Here is a tiny trained network, its code and every weight. The questions are about switching its units off for an input and a class, where a switched-off unit gives its printed mean instead of its output.

import numpy as np


def w(rows, s, z=0):
    codes = np.array(rows[::2]) - 128.0
    scale = np.full(codes.shape[1], s)
    scale[-1] = z or s
    return codes * scale


def f(y):
    return y / 2 * (1 + np.tanh(0.7978845608 * (y + 0.044715 * y**3)))


def log_softmax(a):
    a = a - a.max(-1, keepdims=True)
    return a - np.log(np.exp(a).sum(-1, keepdims=True))


def net(x, mask):
    res = np.array(x, float).reshape(1, 5) / 4 @ E
    y = f(res @ A[0][:, :-1].T + A[0][:, -1])
    res = res + np.where(mask, y, B[0][:, -1]) @ B[0][:, :-1]
    return log_softmax(res[-1] @ U[:, :-1].T + U[:, -1])


A, B = {}, {}
E = w([
[118,136,228,136,225,105,139,102,113,39,155],'x0',
[39,153,105,45,111,43,167,76,60,134,190],'x1',
[183,232,83,217,168,46,179,125,217,225,168],'x2',
[183,183,112,51,137,107,80,254,54,109,227],'x3',
[94,214,182,122,40,150,24,138,110,166,85],'x4',
],0.0058)
A[0] = w([
[154,151,79,141,176,73,202,116,161,156,168,176],'n0',
[66,56,125,62,126,180,163,90,62,56,116,185],'n1',
[136,167,74,108,134,19,166,126,126,159,214,238],'n2',
[158,143,127,77,83,161,50,214,65,119,139,203],'n3',
[188,122,113,201,220,108,196,101,213,139,115,240],'n4',
[196,138,97,113,79,183,66,224,119,154,133,171],'n5',
[168,108,180,144,180,150,96,153,131,65,120,223],'n6',
[113,116,160,184,79,211,102,100,163,161,3,255],'n7',
[175,177,62,103,155,67,144,182,126,164,212,234],'n8',
[52,146,126,117,36,157,90,91,119,162,71,209],'n9',
[113,160,197,80,196,92,108,154,89,63,191,190],'n10',
],0.0062,0.004)
B[0] = w([
[142,100,97,196,183,94,185,133,85,196,181,213],'n0',
[73,40,127,62,127,92,149,53,166,32,120,226],'n1',
[73,144,111,151,147,58,160,145,56,207,252,253],'n2',
[138,116,106,29,53,184,66,195,106,92,154,223],'n3',
[197,148,99,253,238,163,232,103,135,127,100,254],'n4',
[192,118,49,106,58,213,100,227,157,143,148,198],'n5',
[149,96,189,145,199,228,118,165,98,67,111,201],'n6',
[168,152,155,154,117,133,99,56,234,144,3,241],'n7',
[114,165,59,158,131,95,182,190,80,168,241,250],'n8',
[103,133,136,131,41,59,62,65,220,171,57,208],'n9',
[47,155,219,119,169,144,86,145,14,83,232,229],'n10',
],0.0063,0.0071)
U = w([
[212,149,137,196,210,212,187,92,171,108,45,106],'0',
[59,16,98,49,102,72,156,52,160,49,94,192],'1',
[186,97,107,84,64,187,49,162,161,139,65,7],'2',
[82,116,255,104,199,174,83,138,51,44,159,132],'3',
[48,203,141,80,103,37,114,128,56,162,179,102],'4',
[165,160,45,96,74,175,114,223,102,137,184,138],'5',
[136,122,68,206,202,64,237,135,94,203,180,144],'6',
[102,215,150,164,54,43,71,52,192,222,63,178],'7',
],0.0054,0.0016)

Each question gives the input, the list of numbers given to net, and the class t.
The units are the neurons (one row each of A and B). Each row of codes is followed by its name. A weight is (code - 128) times the scale printed after its matrix; where a second scale follows, it is the last column's (A, B and U).
mask holds one flag per neuron, in row order. A switched-off neuron (its flag False) gives its mean, the last column of its row in B, instead of its output. The means were averaged over made-up inputs and are rounded, as every weight is.
A unit's drop is (log p(t) with every unit on - log p(t) with that unit switched off) / (log p(t) with every unit on - log p(t) with every unit switched off).
The circuit of an input: a set's keep is (log p(t) with only the set's units on - log p(t) with every unit switched off) / (log p(t) with every unit on - log p(t) with every unit switched off). Starting from all 11 units, units are removed one at a time, each time the one whose removal leaves the highest keep (on an exact tie, the one counted first), for as long as the keep stays at least 0.8.
units of the circuit, in order: the units of the circuit, biggest drop first
most important unit: the unit with the biggest drop
k most important neurons: the k neurons with the biggest drops, biggest first
drop of u: that unit's drop, to one decimal
input [-8,-7,-8,6,-6], class 2: most important unit	n2
input [-2,-3,-5,0,-6], class 1: units of the circuit, in order	n1, n8
input [3,2,3,-8,1], class 0: units of the circuit, in order	n4, n8
input [1,6,-5,1,6], class 1: units of the circuit, in order	n1, n9
input [6,-4,8,7,7], class 5: 2 most important neurons	n5, n3
input [-1,-2,-2,-1,3], class 2: 2 most important neurons	n2, n4
input [-2,1,-5,-1,8], class 2: 2 most important neurons	n3, n2
input [-8,2,-7,-3,6], class 7: 3 most important neurons	n9, n7, n6
input [-7,-7,-5,-8,6], class 7: 2 most important neurons	n9, n7
input [5,-3,1,-4,-6], class 0: 3 most important neurons	n2, n8, n4
input [-5,-5,4,-5,0], class 0: 2 most important neurons	n4, n2
input [3,-6,5,6,5], class 5: drop of n5	0.2
input [-1,-3,-8,1,3], class 2: drop of n3	0.1
input [-5,-4,-5,2,2], class 2: drop of n9	0.0
input [-4,-3,-8,1,-8], class 1: units of the circuit, in order	n1
